Here is a tiny trained network, its code and every weight. The questions are about switching its units off for an input and a class, where a switched-off unit gives its printed mean instead of its output.

import numpy as np


def w(rows, s, z=0):
    codes = np.array(rows[::2]) - 128.0
    scale = np.full(codes.shape[1], s)
    scale[-1] = z or s
    return codes * scale


def norm(h):
    return h / np.sqrt((h * h).mean(-1, keepdims=True) + 1e-5)


def f(y):
    return y / 2 * (1 + np.tanh(0.7978845608 * (y + 0.044715 * y**3)))


def log_softmax(a):
    a = a - a.max(-1, keepdims=True)
    return a - np.log(np.exp(a).sum(-1, keepdims=True))


def net(x, mask):
    res = np.array(x, float).reshape(1, 4) / 4 @ E
    u = 0
    for l in range(2):
        y = f(norm(res) @ A[l][:, :-1].T + A[l][:, -1])
        res = res + np.where(mask[u : u + 12], y, B[l][:, -1]) @ B[l][:, :-1]
        u += 12
    return log_softmax(norm(res)[-1] @ U[:, :-1].T + U[:, -1])


A, B = {}, {}
E = w([
[33,148,27],'x0',
[160,193,95],'x1',
[139,195,87],'x2',
[249,59,1],'x3',
],0.0058)
A[0] = w([
[171,93,115,7],'0.n0',
[94,177,162,139],'0.n1',
[130,94,130,207],'0.n2',
[144,119,116,5],'0.n3',
[204,200,159,192],'0.n4',
[103,124,72,56],'0.n5',
[105,151,59,22],'0.n6',
[131,101,180,208],'0.n7',
[3,153,114,152],'0.n8',
[157,111,111,95],'0.n9',
[106,159,91,64],'0.n10',
[169,160,192,49],'0.n11',
],0.012,0.0025)
B[0] = w([
[152,143,4,143],'0.n0',
[155,197,189,187],'0.n1',
[171,201,140,160],'0.n2',
[187,159,59,111],'0.n3',
[84,61,231,209],'0.n4',
[111,44,183,151],'0.n5',
[43,30,211,164],'0.n6',
[133,228,174,195],'0.n7',
[182,243,109,253],'0.n8',
[225,75,82,141],'0.n9',
[77,51,117,143],'0.n10',
[50,107,216,173],'0.n11',
],0.0039,0.0049)
A[1] = w([
[81,165,108,168],'1.n0',
[206,161,73,153],'1.n1',
[79,160,80,174],'1.n2',
[42,170,208,200],'1.n3',
[70,155,186,145],'1.n4',
[123,80,15,122],'1.n5',
[102,247,51,160],'1.n6',
[98,104,127,104],'1.n7',
[209,78,184,155],'1.n8',
[103,39,88,154],'1.n9',
[202,36,138,169],'1.n10',
[120,118,97,2],'1.n11',
],0.012,0.004)
B[1] = w([
[125,101,44,160],'1.n0',
[119,71,184,165],'1.n1',
[93,121,65,163],'1.n2',
[155,31,125,254],'1.n3',
[137,49,131,198],'1.n4',
[58,175,167,195],'1.n5',
[131,74,87,193],'1.n6',
[140,140,89,124],'1.n7',
[189,200,120,194],'1.n8',
[89,254,161,164],'1.n9',
[153,200,96,200],'1.n10',
[99,143,192,116],'1.n11',
],0.0075,0.0088)
U = w([
[227,52,249,28],'0',
[89,16,87,160],'1',
[175,42,208,232],'2',
[88,98,35,218],'3',
[228,215,149,236],'4',
[96,254,72,80],'5',
[247,172,139,251],'6',
[32,170,24,6],'7',
],0.0094,0.0019)

Each question gives the input, the list of numbers given to net, and the class t.
The units are the neurons (one row each of A and B). Each row of codes is followed by its name. A weight is (code - 128) times the scale printed after its matrix; where a second scale follows, it is the last column's (A, B and U).
mask holds one flag per neuron, layer by layer. A switched-off neuron (its flag False) gives its mean, the last column of its row in B, instead of its output. The means were averaged over made-up inputs and are rounded, as every weight is.
A unit's drop is (log p(t) with every unit on - log p(t) with that unit switched off) / (log p(t) with every unit on - log p(t) with every unit switched off).
The circuit of an input: a set's keep is (log p(t) with only the set's units on - log p(t) with every unit switched off) / (log p(t) with every unit on - log p(t) with every unit switched off). Starting from the 12 units with the biggest drops (on a tie, the unit counted first), units are removed one at a time, each time the one whose removal leaves the highest keep (on an exact tie, the one counted first), for as long as the keep stays at least 0.8.
units of the circuit, in order: the units of the circuit, biggest drop first
most important unit: the unit with the biggest drop
top k neurons: the k neurons with the biggest drops, biggest first
k most important neurons of layer l: the k neurons of layer l with the biggest drops, biggest first
drop of u: that unit's drop, to one decimal
input [7,7,-2,-8], class 1: most important unit	1.n3
input [5,1,-3,7], class 5: top 2 neurons	1.n9; 1.n3
input [7,-8,-8,3], class 5: units of the circuit, in order	1.n9; 1.n3
input [-8,4,-7,2], class 4: units of the circuit, in order	1.n8; 1.n3
input [3,7,8,7], class 7: 2 most important neurons of layer 0	0.n8; 0.n6
input [8,2,-7,1], class 5: top 3 neurons	1.n9; 0.n7; 1.n3
input [2,-8,6,1], class 7: 2 most important neurons of layer 0	0.n7; 0.n1
input [4,4,6,8], class 7: 2 most important neurons of layer 1	1.n5; 1.n3
input [1,1,7,1], class 7: top 2 neurons	0.n7; 0.n11
input [1,-7,4,1], class 7: 2 most important neurons of layer 0	0.n1; 0.n4
input [5,-3,0,7], class 5: top 2 neurons	1.n9; 1.n3
input [5,5,-7,1], class 5: 2 most important neurons of layer 0	0.n7; 0.n5
input [2,2,6,-2], class 3: 2 most important neurons of layer 0	0.n8; 0.n11
input [-5,3,-6,1], class 4: most important unit	1.n8
input [-3,4,-6,1], class 4: drop of 1.n0	0.0
input [0,4,5,-5], class 2: drop of 1.n0	-0.1
input [-6,1,-2,5], class 4: drop of 1.n10	0.2
